Here is a tiny trained network, its code and every weight. The questions are about switching its units off for an input and a class, where a switched-off unit gives its printed mean instead of its output.

import numpy as np


def w(rows, s, z=0):
    codes = np.array(rows[::2]) - 128.0
    scale = np.full(codes.shape[1], s)
    scale[-1] = z or s
    return codes * scale


def norm(h):
    return h / np.sqrt((h * h).mean(-1, keepdims=True) + 1e-5)


def f(y):
    return np.maximum(y, 0)


def log_softmax(a):
    a = a - a.max(-1, keepdims=True)
    return a - np.log(np.exp(a).sum(-1, keepdims=True))


def net(x, mask):
    res = np.array(x, float).reshape(1, 8) / 4 @ E
    u = 0
    for l in range(3):
        y = f(norm(res) @ A[l][:, :-1].T + A[l][:, -1])
        res = res + np.where(mask[u : u + 4], y, B[l][:, -1]) @ B[l][:, :-1]
        u += 4
    return log_softmax(norm(res)[-1] @ U[:, :-1].T + U[:, -1])


A, B = {}, {}
E = w([
[82,177,113,177,184],'x0',
[152,193,137,159,143],'x1',
[75,241,90,77,135],'x2',
[233,127,45,94,34],'x3',
[251,92,145,147,57],'x4',
[166,254,64,99,178],'x5',
[122,137,90,156,144],'x6',
[162,92,145,108,19],'x7',
],0.0047)
A[0] = w([
[102,113,108,119,104,128],'0.n0',
[101,179,32,179,108,83],'0.n1',
[130,171,112,196,105,254],'0.n2',
[124,93,131,171,254,72],'0.n3',
],0.0089,0.0034)
B[0] = w([
[26,178,182,191,13,155],'0.n0',
[136,202,134,153,131,220],'0.n1',
[111,2,72,78,183,253],'0.n2',
[119,154,238,112,143,251],'0.n3',
],0.007,0.0042)
A[1] = w([
[181,254,73,191,179,2],'1.n0',
[134,113,148,143,181,50],'1.n1',
[154,159,70,86,219,29],'1.n2',
[189,212,169,141,153,87],'1.n3',
],0.0078,0.003)
B[1] = w([
[163,162,79,63,244,254],'1.n0',
[107,160,127,128,203,183],'1.n1',
[146,154,72,104,155,253],'1.n2',
[89,101,84,143,110,195],'1.n3',
],0.011,0.0028)
A[2] = w([
[75,155,137,20,137,253],'2.n0',
[190,79,134,170,80,126],'2.n1',
[92,220,175,201,254,83],'2.n2',
[70,123,109,208,111,22],'2.n3',
],0.0076,0.002)
B[2] = w([
[129,164,79,171,74,217],'2.n0',
[192,111,132,7,78,182],'2.n1',
[165,82,152,138,160,254],'2.n2',
[55,158,217,153,70,138],'2.n3',
],0.013,0.007)
U = w([
[73,102,184,178,63,135],'0',
[124,72,224,191,228,115],'1',
[130,190,74,139,38,2],'2',
[250,39,161,40,37,174],'3',
[180,184,40,101,209,158],'4',
],0.014,0.004)

Each question gives the input, the list of numbers given to net, and the class t.
The units are the neurons (one row each of A and B). Each row of codes is followed by its name. A weight is (code - 128) times the scale printed after its matrix; where a second scale follows, it is the last column's (A, B and U).
mask holds one flag per neuron, layer by layer. A switched-off neuron (its flag False) gives its mean, the last column of its row in B, instead of its output. The means were averaged over made-up inputs and are rounded, as every weight is.
A unit's drop is (log p(t) with every unit on - log p(t) with that unit switched off) / (log p(t) with every unit on - log p(t) with every unit switched off).
The circuit of an input: a set's keep is (log p(t) with only the set's units on - log p(t) with every unit switched off) / (log p(t) with every unit on - log p(t) with every unit switched off). Starting from all 12 units, units are removed one at a time, each time the one whose removal leaves the highest keep (on an exact tie, the one counted first), for as long as the keep stays at least 0.8.
units of the circuit, in order: the units of the circuit, biggest drop first
top k neurons in layer l: the k neurons of layer l with the biggest drops, biggest first
drop when u is switched off: that unit's drop, to one decimal
input [-7,6,-5,-6,-6,-5,4,6], class 0: units of the circuit, in order -> (2.n2, 1.n0)
input [2,1,-8,-6,-7,-8,-7,6], class 0: units of the circuit, in order -> (1.n0, 2.n2)
input [-6,-2,7,1,-5,-6,-8,-6], class 2: units of the circuit, in order -> (2.n0)
input [-7,2,-7,-2,-3,6,-6,-1], class 1: units of the circuit, in order -> (2.n1, 1.n0)
input [3,5,8,2,-7,-8,-2,-4], class 0: units of the circuit, in order -> (1.n0, 2.n3)
input [3,-2,8,-2,-1,-3,-1,3], class 0: top 2 neurons in layer 2 -> (2.n3, 2.n1)
input [-8,3,0,-8,0,6,-6,-2], class 1: units of the circuit, in order -> (2.n2, 2.n1)
input [3,-8,-5,5,-7,-6,-1,3], class 0: units of the circuit, in order -> (0.n0, 2.n3, 0.n2)
input [0,-1,4,-8,4,2,6,8], class 0: top 2 neurons in layer 1 -> (1.n0, 1.n2)
input [-4,8,-2,-6,0,7,-5,-8], class 1: top 2 neurons in layer 0 -> (0.n3, 0.n1)
input [-4,8,8,-4,-3,-4,3,-5], class 1: top 2 neurons in layer 2 -> (2.n2, 2.n1)
input [-1,-6,5,3,-7,-7,4,-1], class 0: top 2 neurons in layer 1 -> (1.n0, 1.n2)
input [-8,-5,-4,0,-5,-8,-2,-6], class 0: drop when 1.n3 is switched off -> -0.1
input [8,7,7,-7,-6,-2,4,5], class 1: units of the circuit, in order -> (2.n2)
input [-5,7,5,-3,-3,-4,7,4], class 0: drop when 1.n0 is switched off -> 0.3
input [-1,5,4,0,-2,-5,-6,-7], class 1: drop when 2.n2 is switched off -> 0.1
